Table B holds the same points as the rows below and some others, measured another way and shuffled. Each row below is followed by which row of B it is.
B:
1: [-164  -45  -14   73   35  245  -14  -61 -255  210  153  160  -92  -40
   46   87  233  -33 -268   34  -45  -39 -311 -262  108  -32 -124   84
  250  -26  250  118  244   76  -22  206   41  240  287 -132  -15]
2: [  73   19  -85   90 -104 -238   -8   17  203  -21 -101 -230   37  -17
   57  -64 -120  -48  110  -34  -15   37    0  218   12   90   18 -224
  -60  110   44 -235 -267  -86  199  134   13  -12 -230   61  137]
3: [-222   15   93   11  -47  -15  -15   89  -65  210  197  138 -156  -27
  -12  -68  144   -7   12   41 -116  -80  -77 -152  133  187   18  102
  235 -113   89 -123   -1  276   55   49  166   58   11  -70   18]
4: [-136  167  179 -189 -170 -124  186  -93  253 -338  -70  -45  188  -41
  -14 -164   72 -199  234  126 -255  179  364  194  -39  109  -54  212
 -154  128 -155  126 -266  323   10   15 -216 -230  -31   75 -145]
5: [  27   65   68  -34  -55  -48   63 -138   90  -25  -84 -172  140    1
   14   88  144 -176  183  137  -93  140   68  -38  -52   78  -18  -59
  177  153  149  123  -91  150   25   77  -54  -19  190  -48  -67]
6: [  45  -14  -63   65  -89 -204  -38   26  170  -29  -70 -214   25  -48
   32  -76  -85  -41   38  -61  -41   -1   32  226   48   66   12 -190
  -82  104   63 -200 -216  -61  193  170   12    2 -222   63  107]
7: [ 210   80    6  -38 -129  -67  206  -36  298 -188 -219 -237  263   79
  129   61 -129    1   96  112   49  179  187  112 -158  -47  -14  -58
 -136  164  -65   68 -234  -97   96  -83 -128  -22   37  235   23]
8: [ 106   64  145 -116  -89 -131   99 -111  246 -126 -166 -341  266   27
  -22   56   93 -160  290  155  -76  105  306   53 -148   83   61   -9
   11  168  111  118 -136  152   61   65 -113  -80  183   41  -80]
9: [ 162   78   10    1 -122 -102  176  -18  253  -82 -171 -232  208   96
  105   42 -101   -1  161  116   67  112  102   43 -169   21   24  -42
  -77   98  -11  -30 -182  -76  107  -35  -83   10   68  160   64]
10: [-137   -9  104  -67  -82   52   79  163   43   39  145  136  -55  -13
   30 -118    1  121 -174   -1  -58 -103  101  -39   96   39   -5  215
  -74 -115  -65  -65   -8  144   71  -18   71   65  -58  147   23]
11: [ -68 -113   98  -89  -56  134   43  314   58   57  188  182  -99  -27
   52 -127  -96  298 -435  -97    5 -210  177   -7  190  -59    6  218
 -196 -163 -121  -76   30   48  119  -93  158  137 -172  316   57]
12: [  94   69  -56   58 -125 -212   72  -56  228 -100 -167 -271  141   16
   68  -38  -95  -95  185   32   -3   96   30  192  -96   66    2 -152
  -97  143   35 -142 -245  -89  157  135  -98  -29  -97   58   95]
13: [ 192 -118   91   -8  -12  126   77  271   87  291   61  -67   19  126
  106  151  -79  332 -209   56  216 -154   89 -276  -22  -27  127   24
   98 -140   74  -53   96  -73  120 -220  259  253  148  298  118]
14: [ 194   38    8  -30  -93 -123   95  -22  272 -117 -178 -262  195   29
   81   67  -78  -37  110   74   -2  155  195  130  -61    7    9 -169
  -21  189    7   30 -255  -32  120  -48  -39  -33  -31  176   17]
15: [-186  -49  -17   35  -12  287   47  212 -177  191  285  468 -246  -37
  134  -29    9  235 -527  -46  -34  -45 -210 -211  293  -65 -142  150
  146 -147  -82   15   73   90   14 -146  213  215  -73  161   37]
16: [  89   90   35  -25 -142 -137  167  -44  260 -145 -162 -252  218   65
   66  -34  -72  -55  197  103   14   80  152  114 -176   42   22   23
 -161   90  -12  -49 -177  -30  109   65 -147  -34   38  115   52]
17: [ 179  -13   34    4  -94 -171   52  141  270   54  -89 -245   87   64
   64   21 -142  102   98   36   79  -13  183   64  -44   78  116 -136
  -21   32   10 -170 -215  -40  183  -92  114   26 -112  215  118]
18: [-269  117   20  -50 -100  198  183  -76  -75 -179  108  347  -15  -65
   93 -117  106  -78 -226   54 -200  155  -96  -10  118  -52 -241  278
  -42   29 -134  187  -34  182  -68   50 -165    7   44   25 -100]
19: [ -51   46   -8    2  -68   10   59  -90   44  -79  -33  -27   65  -40
   51   -9   65 -110  -33   44 -101  106  -22   56   36    1 -101   -8
   14  120   59   68  -88   60   46  128  -89   19   36    1  -24]
20: [ 164  -71   37  -40  -88 -104   43  141  258  -56  -83 -263  127   14
   43  -45 -155  131  -85  -43   68 -102  255  166  -29  -30   78  -43
 -259   34    2 -123 -121 -117  199   42    9   57 -134  263  101]
21: [  71  -10  -64   32  -48   -8   11  -45   87  -67  -75 -101   64  -45
   81   40  -12  -48 -119  -11  -50  112   -4  115   71  -52  -93 -164
    4  171   73   51 -133  -57   96   93  -31   51  -52   82   13]
22: [ -93  -59  -45  117  -22  142   25  155 -126  274  174  178 -161   23
  106    5   -4  186 -285  -18   84 -132 -271 -210   99    5  -30   67
  118 -156   84 -145  120  -44   83   30  174  255   40   62  141]
23: [-270    8  -34  125    8   70  -76   -3 -242  307  234  240 -250  -63
   25    2  217  -69 -100   16 -123  -20 -376 -227  210  149  -81  -12
  413  -72  197  -88   67  213   18  148  182  147   66 -208   33]
24: [  26   89   41   19  -41   75  142 -115    7   81  -46  -38  105   74
   91  163  135  -89  115  195   -8  169  -98 -231  -81   47  -46   -3
  291   82  129  150  -17  110  -23  -40   -9   77  320  -27  -38]
25: [-111   54   -5   72  -91 -246  -48  -61   81   51  -11 -188   -9  -44
  -30 -105   70 -184  251   13 -110  -14  -59  113   -2  205   31  -95
   64   54  154 -228 -155  116  141  278  -12  -32  -78 -148   77]
26: [ -59  -75   76   10  -17  -24  -64   83  -10  201   99 -104  -46  -26
  -27   -7  101   29  -45   -6  -12 -170    5  -92   56   99   73   22
  100  -65  206 -120   86   98  119  175  126  129   69  -19   58]
27: [ -92   20  109  -90  -88  -58   47  105  137  -35   69   32  -12  -40
    4 -104   12   16  -19   15 -126   -2  199   63  107   91   11   85
  -15   -3  -61  -40 -157  211   89  -35   64  -45 -129  126  -17]
28: [  59   42   36  -45  -61 -163  -12 -138  184 -121 -134 -276  148  -62
  -16   29   91 -219  193   63 -149  151  183  164   13   79  -16 -180
   76  239  132   71 -222  127   89  135  -70  -96   -4  -21  -65]
29: [-111  -84  -44  115   11   75  -82   83 -150  279  164   85 -170  -39
   36   13   90   63 -227  -44    0 -130 -252 -145  156   49  -24  -43
  193  -78  203 -129  112   20   94  158  174  216   23  -50   96]
30: [  38 -154   68    8    1  -14  -95  144   25  212   71 -208  -11  -18
  -36    5   39  116 -148  -59   64 -267   65  -49   38   30  111   -5
  -30  -76  243 -144  141  -26  167  211  135  191   53   65  100]
31: [-101  132  150 -112  -99 -143   79 -215  142 -173  -96 -212  191  -39
  -60  -33  219 -323  356  161 -225  150  207   73  -86  159  -17   69
   70  172  119  131 -141  309    4  195 -187 -152  178 -135 -139]
32: [ 126   20  -23  -34  -77   -6   94  -64  182 -184 -137 -149  171  -21
   89   38  -45  -52  -77   27  -48  156  138  152    1  -84  -87  -97
  -97  203    0  126 -176  -57   81   32 -111   -2  -20  161  -26]
33: [-192  -54  -11   88   24  100  -93   59 -201  283  220  194 -225  -74
   20   14  171    4 -209  -22  -91  -68 -260 -192  230   89  -60  -25
  326  -64  190  -62   87  162   47  115  202  172   27 -105   32]
34: [-153   15  -86  109   -1  193   20  -76 -205  134  120  228 -118  -52
  103   66  153  -58 -246   28  -83   99 -348 -170  157  -30 -183  -17
  272   42  131   96   67   58  -17  111   38  171  128  -93   -8]
35: [-242   62 -102  139  -15   95  -15  -81 -213  162  163  294 -208  -81
   86    7  166 -121 -139   24 -158  134 -408 -132  223   80 -186  -68
  371   34  105   -1  -43  156  -12  108   86  103    4 -173    5]
36: [  96  -26 -210  130  -48  -25  -26  -32   74  -82  -86  -50  -16  -83
  146   19 -125  -20 -257 -106  -38  155 -159  233  165 -113 -163 -320
  -33  217   26  -32 -227 -210  149  112  -12   79 -252  111   85]
37: [-146  -13   70   29  -25  -83  -75   22  -41  210  121  -35 -104  -42
  -42  -24  168  -81   86   32 -109  -79  -60  -99  103  190   44  -23
  252  -35  203 -125   -6  223   83  154  143   57   38 -126   23]
38: [  54   76  100  -90  -76   -7  128  -97  155 -106  -99 -136  185   19
   39   74   95 -118  131  148  -87  165  183  -22  -63   35  -28   12
   86  151   48  182 -122  153   15  -25  -81  -39  176   64  -92]
39: [ 283   79  -20   16 -132  -79  236  -28  313 -114 -261 -308  294  141
  163  110 -171   42  153  145  150  165  118   36 -252  -48   23  -89
 -118  139  -29   16 -199 -190  109  -96 -121   38  114  240   88]
40: [  81  -24   29   -7  -66 -237  -72   40  221    1  -69 -291   51  -46
  -20  -36  -24  -63  132  -24  -72  -10  190  190   55  122   78 -207
    6  116  112 -152 -229   59  188  111   72  -44 -181   65   54]
41: [ 176   36   35  -29 -103   59  224    8  195  -85 -146 -185  249  117
  128   73  -88   88  -20  119  128   49  114  -42 -204  -87   -2   96
 -167   47   -5   77  -18 -137   71  -27 -127  110  202  225   49]
42: [ 328  -24  -27   34 -122 -195  106  175  371    2 -187 -354  170  113
  130   42 -291  196   59   14  194  -12  202  135 -126   -2  131 -198
 -181   57  -41 -218 -258 -243  239 -120   75   58 -164  339  195]
43: [-325   17   26   49    2  278   46  -26 -303  196  255  368 -169  -46
   51   -7  258  -25 -271   55 -113  -33 -342 -304  155   23 -157  249
  259 -119  133   98  235  211  -72  148   39  201  255 -149  -39]
44: [ -12   22   59  -34 -111 -196   21   79  211  -41  -20 -153   36  -21
    4 -115  -51  -19  112   -1  -74  -23  181  159   29  122   55  -29
  -87   34  -13 -166 -216   96  154   64   24  -57 -179  102   57]
45: [-219  -42   44   53   19  290   41   37 -276  284  236  256 -136    0
   48   46  219   72 -290   56    2 -132 -304 -366   81   -4  -77  246
  225 -164  200   60  318  115  -33  134   88  281  325  -86   15]
46: [ -19   20  162 -191 -111  -79   75   78  260 -227  -19  -72  117  -64
  -17 -124  -17  -11  -17   14 -171   36  437  200   83   33    0  105
 -188   89 -124   67 -223  217   90  -43  -44 -127 -159  221  -89]
47: [-203   33   81   -5  -80  -27   39   73   -9   95  143   94  -83  -19
   -1 -119   83   -5   -1   25  -93  -86  -35  -59   69  134    3  164
   49 -103   34 -131  -11  196   64  102   55   43  -10  -23   34]
48: [  71   42   52   -6 -111 -154   92   32  210   -4  -80 -221  120   51
   38  -21  -50   -8  176   71   21   -1  127   48 -104  100   73  -18
  -50   31   38 -123 -151   22  130   43  -10    0    1   97   76]
49: [ 119  208  -39   95 -210 -408  187  -96  365  -93 -261 -383  214  122
   92  -47 -147 -164  597  164   35  187   24  168 -281  226   88 -164
  -32  130  -22 -283 -411  -44  165   49 -126 -132  -64   12  152]
50: [ -84  -81  -34   53   49  269  -38   24 -210  195  164  227 -140  -66
   88  121  157   52 -407   -9  -53   15 -234 -219  230  -77 -144  -29
  286   15  165  157  139   62   -2   31  145  231  137    3  -25]
51: [ -69  -69  -14   43    8  242   38   27 -146  133  111  128  -40  -20
   83   65  102   80 -350    3   17  -61 -185 -181   91  -97 -105   95
   78  -33  144   98  195  -26   20  115   30  240  189   36   19]
52: [ -96   16  -74  145  -28   79   34   67 -121  269  136  192 -163   24
  122   54   40   66 -127   43   21   22 -335 -222  112   75  -62  -50
  306  -73   83 -112   -6   36   49  -28  178  181   42  -21  104]
53: [  45   76   23  -38 -141 -212   88  -57  272 -209 -155 -259  180  -16
   21  -99  -59 -126  197   36  -82   88  197  253  -83   63   -1  -42
 -191  150  -16  -74 -255   23  134  138 -152 -101 -105   82   25]
54: [-128   95  111 -126 -145  -56  150    6  180 -229   -2   30   94  -36
   17 -168    4  -65   34   48 -167   71  236  159   19   48  -59  198
 -188   46 -143   30 -183  195   49   31 -136 -112  -90  119  -61]
55: [  53  -14   50  -51  -54  -37   23  -39  131  -76  -73 -196  131  -33
    9   15   53  -72   -4   29  -68   26  156   85    0   -5  -13  -40
  -44  128  108   67  -70   42   88  129  -60   17   47   68  -27]
56: [ 180   27  127  -35  -84 -134  120   65  241  119 -107 -320  179  137
   37  103  -21   52  280  163  112  -16  194 -126 -196  130  173  -25
   90   -3  114  -82  -91   45  121  -85   77   49  182  131   72]
57: [-115   15  -72   87  -34  149   54  -86 -123   38   53  117  -30  -37
   93   18  102  -58 -203   23  -56   65 -264  -76   73  -50 -159   29
   94   50  116   73   64   -9   15  176  -57  150  127  -53   15]
58: [-123  -83   -5   71   15  113  -72  146 -142  282  210  178 -208  -44
   44   18   86  107 -272  -41  -34 -105 -185 -173  222   48  -30  -19
  247  -96  129  -91   73   97   79   28  241  193  -25   10   65]
59: [ 176  -77   79 -108  -12  -47  -50  -25  190  -97 -113 -304  167  -65
  -18   97   58  -69  -45    8  -82   54  320  132   64  -41   15 -175
    3  222  153  161 -116   57  111   68    1   -5   19  136  -79]
60: [ -19   19 -186  198  -49   90   60   93  -73  183   85  228 -168   24
  211   40 -110  139 -270  -17   62   91 -392  -98  148  -23 -127 -149
  187  -18  -23 -140 -113 -141   87  -80  154  194 -125   94  162]
61: [ -24  101  -46  -30 -163 -152  116  -64  250 -331 -131  -92  128  -66
   70 -165 -112 -122   22  -18 -148  166  144  360   18   -8 -118  -27
 -282  188 -146  -30 -323   -7  115  127 -209 -130 -256  127   10]
62: [-155  -70   37   68   13   -3 -124   93 -131  328  196   48 -192  -52
  -27   -1  162   10  -73  -16  -59 -153 -164 -173  164  158   39  -27
  290  -96  236 -155   86  173   93  151  231  155   31 -113   69]
63: [  60    8  -20  -11  -80  -29   65  -31  147 -133  -87 -131  120  -26
   68  -18  -40  -32  -74    1  -41   77   82  147    8  -48  -65  -58
 -123  138   18   28 -131  -51  102  101  -94   22  -50  121   18]
64: [ -78  -74 -112  129   37  256  -27   58 -224  234  172  279 -194  -50
  136  103   71  104 -450  -38   -6   22 -357 -202  244  -87 -164  -77
  278   -8  121   59  101  -31   28   12  172  263   44   22   46]
65: [ -43   38  110 -136  -85   22   94  -14  143 -187  -18  -12  114  -54
   15  -57   58  -64  -61   46 -154   91  255  102   60   -9  -66  104
  -87  110  -48  156 -125  176   38   10  -85  -58   -7  130 -102]
66: [-114  -80   85  -41   44  344   35  -12 -215  155  159  164  -19  -28
   38  119  245   42 -364   61  -33  -65 -113 -309   98  -97 -105  201
  178  -42  213  261  312  118  -55  105   33  246  369  -12  -83]
67: [ -91   48  161  -38  -15  222  155  -41 -122  224  103   99   52   97
   47  162  260   -6   33  233   11   15  -97 -454  -87   70   -2  243
  341  -92  182  193  223  235  -89  -44   46  173  519  -60  -70]
68: [-117    7  -21   81  -93  -74   28  133   35  126  107   60 -108   -2
   54 -131  -56   80  -58  -33   -5  -99 -115   12   66  104    7   44
  -23 -106   -5 -265  -76   23  140   88   91   86 -149   46  147]

[-182  173  221  -22  397 -215   45   14 -133  411 -256 -235   32 -462
   47  118  109   24 -112 -140 -162 -134  235  298   15 -139  -62 -484
  -87 -285  122 -276 -286  -20]
18
[   0 -204  -83 -168 -157  154 -104  130 -128 -174  292 -128   74   52
  127   -3 -182   64 -105   44   86  153    3 -361  -20 -281  -31  248
   67  285  -80  143 -103  174]
44
[  38  -17   -5  -78  114   59  -84   20 -286 -167 -169  -38  -82  -58
  -21  245   85  -86   24  182   77  -35  222    6  138   85 -208    2
 -137  175 -127 -131 -116 -254]
62
[ -28   -9  297 -193  -71  162 -191 -218  216    7 -106   40  107  115
  -80 -135  -80  159  -69  -71  254  -56  -96 -197   19 -157  209  -78
  199  -71 -133  111  146  328]
20
[ -36  130  214  -60  256   68 -209 -282 -145 -277 -242  -70  -61  -66
 -172  176  219  109  123  201  185 -101  227   77  252  100 -227 -150
  -21  185 -200 -103  -81 -159]
59
[  -3  505  342   46 -212 -143 -158  234   -9  219  -89  -97  157  115
  122  208  248  226  103  -46  120   11  200  439   -1  121  -30 -409
  177 -235  138  -82  120  106]
39
[  16  148  176 -114  111  -18 -122   60 -162   78 -375   62  -71  -98
  -24  234   81  -56   -8  -16  131 -110  138  176  137  125  -75 -249
 -128 -173  -71 -229   17 -186]
40
[ -42   11  237 -371 -527   15 -247  410  107  158   96  309  121  217
  181  -11 -215  272 -174 -399  328  116 -282 -140  -20 -167  245  -94
  165 -341   11   29  383  374]
60
[  20  131  138  -19  -80  -27  -14  118  -75  155 -109  -70   83   38
   72  128   87    0  -13   53   42  -20  172  137  -47   37    5 -157
   45  -68   34  -57  -10   15]
48
[  75  -66  131 -228  -77  159 -160   14  -19   -9 -279  174  -49   84
  -34   75 -124  -81  -96  -48  254  -63  -61 -161   78   15  100   -5
  -51 -104 -165  -55  152  -11]
29
[  88 -388 -218  -31  -67  109  247   72 -254  -34   -5  -18   28   86
   43   85  -11 -269 -108  347 -104   -6  221 -219 -161   19  -46  284
  -81  345  -90   28 -158 -166]
31
[-208  -27  198 -110  243  128 -245 -385  112 -230  350 -438  164 -196
  -35 -212  -68  388  -26  -10   72   77   35 -338   97 -541  -47   -3
  265  328 -101  225 -289  474]
11
[   0  343  313 -360  -75   34 -532  301  -94   36 -335  206 -145 -103
   62  271 -170  126  -53 -451  422   -4 -184   86  344  -19  -12 -333
 -148 -487  -88 -262  244  -19]
36
[  56  250   69   -8 -423 -234   78  686 -262  392  -67  103   99  129
  294  362  160  -30  -33  -54  -23   67  215  438 -139  223  -45 -264
  -31 -292  223 -209  131 -131]
49
[-273  -10   76  127  436 -295  272 -113 -294  155   31 -342   97 -415
   13  137  397  139    4  243 -335  -86  507  330  -47  -78 -304 -323
  -11  202  112 -191 -474 -123]
4
[  10   -8  139 -108 -399   40  -29  171   68   87  136   61  193  281
  110  -19    7  161  -52   23  133   77    8  -69 -144  -58  150   10
  232   15   17  137  174  278]
9
[-282   54  180   37  414 -243  105 -169 -200   92   17 -294   80 -393
  -19   90  331  240    8  122 -200  -81  385  263   45 -133 -259 -355
   28  127   60 -163 -377  -22]
54
[  78 -149  -90  -39 -238  159    4  125 -102 -103  259 -160  133  182
  124   16  -88  -15  -51  194   25  131  105 -259 -126 -158    1  259
  120  327  -38  185  -83  145]
38
[ -53    0   57 -104  112 -133   33  156 -341   36 -285  124  -90 -142
    1  312  203  -45  -16   89   15  -96  257  230  115  197 -220 -206
 -195  -41  -51 -295  -56 -338]
23
[  51  234  165 -142 -453  158 -398  254   62 -175  376 -143  186  281
  190   30 -133  328   33 -118  310  244  -93 -179   45 -249   34   66
  284   99   -2  235  146  412]
42
[-119  179  220   13  315 -148   41  -41  -83  360 -252 -230   53 -331
   25   89  116   -1  -78  -53 -119 -129  238  262  -20  -91  -25 -408
  -35 -216   89 -195 -232    7]
27
[  24 -130   71 -306 -204  149 -229  147  -73 -138  -33  192  -29  108
   36   74 -176   58 -103 -108  285   52 -123 -263  116  -93   41   96
  -18   -5 -163   -4  158   67]
6
[  17 -171   81 -259 -160  129 -120   45  -34  -80  -90  189   -5  119
   -8   33 -113   26 -106  -27  222   -6  -66 -230   47  -47   74   71
   13   13 -154    2  151   64]
57
[ -67 -319    6 -112  -49   -1  207   -9  -82  111  -21   67   97   18
    4  -31   32  -34 -144  142  -57  -50  123 -133 -156  -61   63   52
   37  120  -44    4  -53   48]
3
[ 108  180  100   39   31  -42   60  165 -190  261 -405  -16  -18  -21
   38  268  135 -242   -8  114  -11 -124  267  290  -27  233  -26 -230
 -129 -174   30 -209  -26 -251]
5
[  53  -47  130 -306 -315   88 -178  290  -27   98 -149  280   -9  145
   91   91 -188    1 -148 -215  277   18 -165 -139   33  -17  157  -27
  -18 -244  -76  -63  268   86]
2
[ -39  209  208 -118  -62 -118 -126  212 -187   77 -231  117  -14  -19
   53  278  172  103   20  -50  145  -39  151  283  121  159 -120 -297
  -56 -183   -5 -221   94 -140]
12
[ -54  389  312    2  -13 -130 -137  110  -54  184 -163 -104   98  -38
   58  190  216  175   60  -40   90  -37  208  366   48   68  -63 -403
   82 -200   82 -137   14   40]
17
[  17 -116  117 -302 -219  171 -243   57   -4 -162  -15  182    4  157
    9   24 -157  114  -83  -90  313   44 -137 -289  105 -103   75   95
   51   18 -178   51  188  148]
21
[ -27 -325  -22 -332 -303   23    6  316 -158   31  -14  333  -13  107
   99   83 -142    2 -198 -106  155   40  -97 -218  -29  -37   62  103
  -59  -55  -89  -72  179    5]
35
[ 108  136  150  -72  162   94 -112  -42 -132   88 -509   23 -101  -71
  -75  213   25 -233  -15   55  137 -164  142  116  116  171  -13 -180
 -170 -161 -115 -200   -4 -234]
1
